Below are the code and all the weights of a small trained network. Each question names an input and a class and asks about switching units off, where a switched-off unit gives its printed mean instead of its output.

import numpy as np


def w(rows, s, z=0):
    codes = np.array(rows[::2]) - 128.0
    scale = np.full(codes.shape[1], s)
    scale[-1] = z or s
    return codes * scale


def f(y):
    return np.maximum(y, 0)


def log_softmax(a):
    a = a - a.max(-1, keepdims=True)
    return a - np.log(np.exp(a).sum(-1, keepdims=True))


def net(x, mask):
    res = np.array(x, float).reshape(1, 2) / 4 @ E
    y = f(res @ A[0][:, :-1].T + A[0][:, -1])
    res = res + np.where(mask, y, B[0][:, -1]) @ B[0][:, :-1]
    return log_softmax(res[-1] @ U[:, :-1].T + U[:, -1])


A, B = {}, {}
E = w([
[108,26,159,162],'x0',
[114,190,247,185],'x1',
],0.011)
A[0] = w([
[122,128,80,100,20],'neuron 0',
[81,132,197,155,149],'neuron 1',
[152,163,124,12,101],'neuron 2',
[130,130,108,123,210],'neuron 3',
[100,168,156,170,20],'neuron 4',
[146,199,93,130,57],'neuron 5',
[107,162,169,134,8],'neuron 6',
[207,185,150,85,41],'neuron 7',
[87,168,163,134,16],'neuron 8',
[138,133,192,100,30],'neuron 9',
[145,197,125,156,86],'neuron 10',
[172,213,58,133,4],'neuron 11',
[220,62,110,137,71],'neuron 12',
[145,106,103,161,248],'neuron 13',
[146,184,75,153,221],'neuron 14',
[124,84,158,135,204],'neuron 15',
[69,161,138,169,52],'neuron 16',
[154,139,128,188,254],'neuron 17',
[113,154,240,188,145],'neuron 18',
[95,138,188,114,20],'neuron 19',
[70,242,154,206,104],'neuron 20',
[169,111,67,89,214],'neuron 21',
[104,146,189,79,34],'neuron 22',
[128,138,160,167,25],'neuron 23',
[75,102,123,165,62],'neuron 24',
[130,209,77,53,134],'neuron 25',
[55,136,168,103,51],'neuron 26',
[67,51,180,217,120],'neuron 27',
[194,65,68,89,239],'neuron 28',
[189,114,94,7,37],'neuron 29',
],0.013,0.0055)
B[0] = w([
[61,138,72,61,157],'neuron 0',
[70,192,104,71,201],'neuron 1',
[107,108,163,41,188],'neuron 2',
[119,228,103,82,172],'neuron 3',
[81,98,71,58,160],'neuron 4',
[113,44,122,22,171],'neuron 5',
[6,106,73,81,153],'neuron 6',
[108,42,191,42,165],'neuron 7',
[2,104,121,62,154],'neuron 8',
[49,125,75,60,148],'neuron 9',
[166,70,231,46,168],'neuron 10',
[8,76,62,39,184],'neuron 11',
[42,141,109,18,165],'neuron 12',
[112,215,156,69,186],'neuron 13',
[200,164,233,56,202],'neuron 14',
[207,106,158,35,182],'neuron 15',
[36,141,103,76,153],'neuron 16',
[174,235,158,146,187],'neuron 17',
[54,213,47,62,247],'neuron 18',
[39,135,34,53,154],'neuron 19',
[74,186,107,31,224],'neuron 20',
[68,215,145,77,228],'neuron 21',
[46,111,106,74,147],'neuron 22',
[35,113,66,73,150],'neuron 23',
[149,21,151,69,145],'neuron 24',
[165,74,189,28,224],'neuron 25',
[15,122,68,72,144],'neuron 26',
[147,58,220,32,218],'neuron 27',
[88,211,113,33,250],'neuron 28',
[30,211,31,87,201],'neuron 29',
],0.0074,0.012)
U = w([
[2,162,36,145,54],'0',
[101,47,202,65,97],'1',
[115,185,185,121,254],'2',
[163,165,151,236,2],'3',
[171,121,225,246,2],'4',
],0.012,0.0055)

Each question gives the input, the list of numbers given to net, and the class t.
The units are the neurons (one row each of A and B). Each row of codes is followed by its name. A weight is (code - 128) times the scale printed after its matrix; where a second scale follows, it is the last column's (A, B and U).
mask holds one flag per neuron, in row order. A switched-off neuron (its flag False) gives its mean, the last column of its row in B, instead of its output. The means were averaged over made-up inputs and are rounded, as every weight is.
A unit's drop is (log p(t) with every unit on - log p(t) with that unit switched off) / (log p(t) with every unit on - log p(t) with every unit switched off).
most important unit: the unit with the biggest drop
k most important neurons: the k neurons with the biggest drops, biggest first
drop of u: that unit's drop, to one decimal
input [-5,-3], class 1: 2 most important neurons : [neuron 25; neuron 18]
input [2,0], class 2: most important unit : neuron 25
input [-7,7], class 0: 2 most important neurons : [neuron 18; neuron 27]
input [-7,-5], class 1: 3 most important neurons : [neuron 25; neuron 14; neuron 18]
input [-1,-3], class 2: 2 most important neurons : [neuron 18; neuron 11]
input [3,4], class 0: 3 most important neurons : [neuron 18; neuron 25; neuron 14]
input [6,-6], class 0: 4 most important neurons : [neuron 25; neuron 14; neuron 28; neuron 10]
input [-1,2], class 2: 2 most important neurons : [neuron 29; neuron 11]
input [2,3], class 2: 3 most important neurons : [neuron 29; neuron 11; neuron 27]
input [4,4], class 0: 3 most important neurons : [neuron 18; neuron 25; neuron 14]
input [-2,0], class 2: drop of neuron 27 : 0.2
input [6,7], class 0: drop of neuron 18 : 1.0
input [-6,-5], class 1: drop of neuron 18 : 0.5
input [0,4], class 0: drop of neuron 27 : 0.0
input [-3,1], class 2: most important unit : neuron 27
